Here is a tiny trained network, its code and every weight. The questions are about switching its units off for an input and a class, where a switched-off unit gives its printed mean instead of its output.

import numpy as np


def w(rows, s, z=0):
    codes = np.array(rows[::2]) - 128.0
    scale = np.full(codes.shape[1], s)
    scale[-1] = z or s
    return codes * scale


def f(y):
    return y / 2 * (1 + np.tanh(0.7978845608 * (y + 0.044715 * y**3)))


def log_softmax(a):
    a = a - a.max(-1, keepdims=True)
    return a - np.log(np.exp(a).sum(-1, keepdims=True))


def net(x, mask):
    res = np.array(x, float).reshape(1, 7) / 4 @ E
    y = f(res @ A[0][:, :-1].T + A[0][:, -1])
    res = res + np.where(mask, y, B[0][:, -1]) @ B[0][:, :-1]
    return log_softmax(res[-1] @ U[:, :-1].T + U[:, -1])


A, B = {}, {}
E = w([
[122,127,120,126,131,129,130],'x0',
[187,172,129,130,183,235,52],'x1',
[141,244,157,87,93,144,204],'x2',
[147,131,153,146,119,125,122],'x3',
[95,159,86,229,86,191,133],'x4',
[191,65,137,149,158,203,233],'x5',
[2,98,219,119,181,154,139],'x6',
],0.0082)
A[0] = w([
[177,96,91,155,187,148,192,180],'n0',
[149,141,144,129,150,166,86,65],'n1',
[165,133,70,112,108,126,129,135],'n2',
[160,143,103,82,177,176,88,130],'n3',
[151,106,156,61,142,118,118,63],'n4',
[132,90,107,83,158,145,147,151],'n5',
[147,42,113,161,145,127,81,52],'n6',
[127,175,169,100,95,141,162,54],'n7',
[148,166,141,166,155,206,112,140],'n8',
[89,153,206,115,134,151,122,130],'n9',
[63,167,36,91,129,146,76,198],'n10',
[84,151,78,157,105,160,135,174],'n11',
[113,116,140,196,109,56,180,67],'n12',
[84,149,97,98,112,99,83,49],'n13',
[170,100,167,11,126,106,109,253],'n14',
[113,161,155,134,102,115,84,51],'n15',
[103,87,100,121,105,79,171,24],'n16',
[114,110,135,196,19,182,113,202],'n17',
[150,196,168,137,145,102,164,123],'n18',
[173,146,97,162,68,119,127,218],'n19',
[127,152,141,117,157,216,86,65],'n20',
[126,195,135,96,143,130,165,54],'n21',
[76,151,163,147,166,122,108,193],'n22',
[71,111,202,146,139,144,115,22],'n23',
[165,163,68,109,168,125,136,102],'n24',
[103,106,127,143,153,107,106,123],'n25',
[86,124,169,130,164,165,133,239],'n26',
[146,67,119,157,154,91,91,93],'n27',
[113,72,132,162,165,95,117,106],'n28',
[67,149,134,113,132,176,134,139],'n29',
[75,88,120,103,158,145,129,128],'n30',
[132,95,138,176,163,93,90,82],'n31',
[132,179,141,103,123,123,173,57],'n32',
[145,156,141,120,130,83,85,203],'n33',
[151,143,149,132,159,158,82,63],'n34',
[89,134,162,134,195,148,191,112],'n35',
[150,77,143,131,99,170,175,89],'n36',
],0.012,0.0053)
B[0] = w([
[148,157,199,95,45,147,44,216],'n0',
[75,135,104,94,186,56,175,153],'n1',
[160,80,119,138,135,94,52,179],'n2',
[99,90,100,99,135,36,187,193],'n3',
[47,71,147,177,156,177,189,160],'n4',
[138,147,148,129,75,178,138,165],'n5',
[86,190,56,144,194,172,57,176],'n6',
[123,171,67,110,196,188,66,159],'n7',
[87,95,128,108,115,103,134,196],'n8',
[194,115,85,150,101,104,109,183],'n9',
[129,123,178,131,63,131,82,192],'n10',
[119,91,160,153,130,186,226,166],'n11',
[65,84,117,40,204,29,147,172],'n12',
[135,183,167,49,123,169,47,159],'n13',
[68,78,133,205,41,184,207,252],'n14',
[80,152,194,80,173,114,48,142],'n15',
[87,130,99,88,197,65,145,161],'n16',
[91,87,141,134,108,170,170,196],'n17',
[112,156,53,149,112,157,104,171],'n18',
[141,79,105,155,82,98,118,213],'n19',
[80,100,113,66,163,42,164,181],'n20',
[95,183,81,147,205,196,95,161],'n21',
[177,108,131,149,81,124,102,188],'n22',
[171,113,89,145,123,80,85,173],'n23',
[148,114,122,129,125,108,135,169],'n24',
[147,138,118,151,141,141,88,153],'n25',
[163,127,110,146,54,93,133,210],'n26',
[124,177,72,115,136,197,99,171],'n27',
[141,173,93,130,121,140,91,170],'n28',
[151,88,95,175,120,125,118,166],'n29',
[141,105,82,129,104,132,114,173],'n30',
[95,181,117,128,159,200,105,154],'n31',
[110,173,36,129,179,161,103,157],'n32',
[166,101,180,150,55,155,109,186],'n33',
[64,152,124,106,197,61,209,155],'n34',
[194,144,121,99,82,114,94,188],'n35',
[107,172,179,1,108,147,36,170],'n36',
],0.0071,0.011)
U = w([
[82,238,2,140,193,212,88,76],'0',
[43,123,116,53,178,28,142,93],'1',
[115,130,133,139,106,144,113,254],'2',
[204,103,82,166,100,103,94,93],'3',
[43,98,172,194,113,205,157,107],'4',
[113,190,242,50,106,154,58,86],'5',
[109,139,130,149,118,138,117,220],'6',
[180,164,241,219,188,122,159,93],'7',
],0.0091,0.0086)

Each question gives the input, the list of numbers given to net, and the class t.
The units are the neurons (one row each of A and B). Each row of codes is followed by its name. A weight is (code - 128) times the scale printed after its matrix; where a second scale follows, it is the last column's (A, B and U).
mask holds one flag per neuron, in row order. A switched-off neuron (its flag False) gives its mean, the last column of its row in B, instead of its output. The means were averaged over made-up inputs and are rounded, as every weight is.
A unit's drop is (log p(t) with every unit on - log p(t) with that unit switched off) / (log p(t) with every unit on - log p(t) with every unit switched off).
The circuit of an input: a set's keep is (log p(t) with only the set's units on - log p(t) with every unit switched off) / (log p(t) with every unit on - log p(t) with every unit switched off). Starting from the 12 units with the biggest drops (on a tie, the unit counted first), units are removed one at a time, each time the one whose removal leaves the highest keep (on an exact tie, the one counted first), for as long as the keep stays at least 0.8.
units of the circuit, in order: the units of the circuit, biggest drop first
unit that matters most: the unit with the biggest drop
k most important neurons: the k neurons with the biggest drops, biggest first
input [-3,5,6,-4,-3,8,-5], class 5: units of the circuit, in order : (n0)
input [7,8,-8,-1,-1,5,-2], class 0: 2 most important neurons : (n6; n27)
input [2,-1,0,1,-8,6,2], class 4: 2 most important neurons : (n14; n4)
input [-3,-4,5,0,-5,2,5], class 0: units of the circuit, in order : (n7; n32; n21)
input [-5,8,2,-7,2,-7,3], class 1: units of the circuit, in order : (n20; n3)
input [-3,3,0,-6,-8,-6,-4], class 4: units of the circuit, in order : (n14; n4)
input [1,-5,-1,0,2,2,-2], class 1: units of the circuit, in order : (n12; n14)
input [-7,-6,-3,-3,1,8,2], class 5: units of the circuit, in order : (n0; n36)
input [-2,-1,-5,4,5,8,7], class 5: units of the circuit, in order : (n36; n0)
input [-8,1,-8,6,-3,-3,-5], class 0: units of the circuit, in order : (n6; n27)
input [0,-3,-5,1,4,-5,3], class 0: units of the circuit, in order : (n14; n31)
input [-1,-4,2,8,-8,3,-6], class 4: 2 most important neurons : (n14; n4)
input [6,-8,-8,-7,-8,-3,-7], class 0: units of the circuit, in order : (n27; n6)
input [4,7,-8,1,5,-1,3], class 0: units of the circuit, in order : (n6)
input [3,-7,3,-2,-1,6,-1], class 1: 2 most important neurons : (n12; n16)
input [1,-6,-3,-6,-2,1,-4], class 1: 2 most important neurons : (n16; n12)
input [5,-2,7,4,-8,-7,-4], class 4: 3 most important neurons : (n14; n33; n4)
input [-3,-4,-4,-6,4,-6,-1], class 5: 2 most important neurons : (n13; n14)
input [2,3,-6,-4,6,2,4], class 0: 3 most important neurons : (n6; n14; n33)
input [-8,8,4,5,5,7,8], class 1: unit that matters most : n20
input [0,-7,-4,3,5,7,-5], class 1: 3 most important neurons : (n12; n16; n14)
input [8,4,-2,-2,-6,-8,7], class 2: 2 most important neurons : (n14; n0)
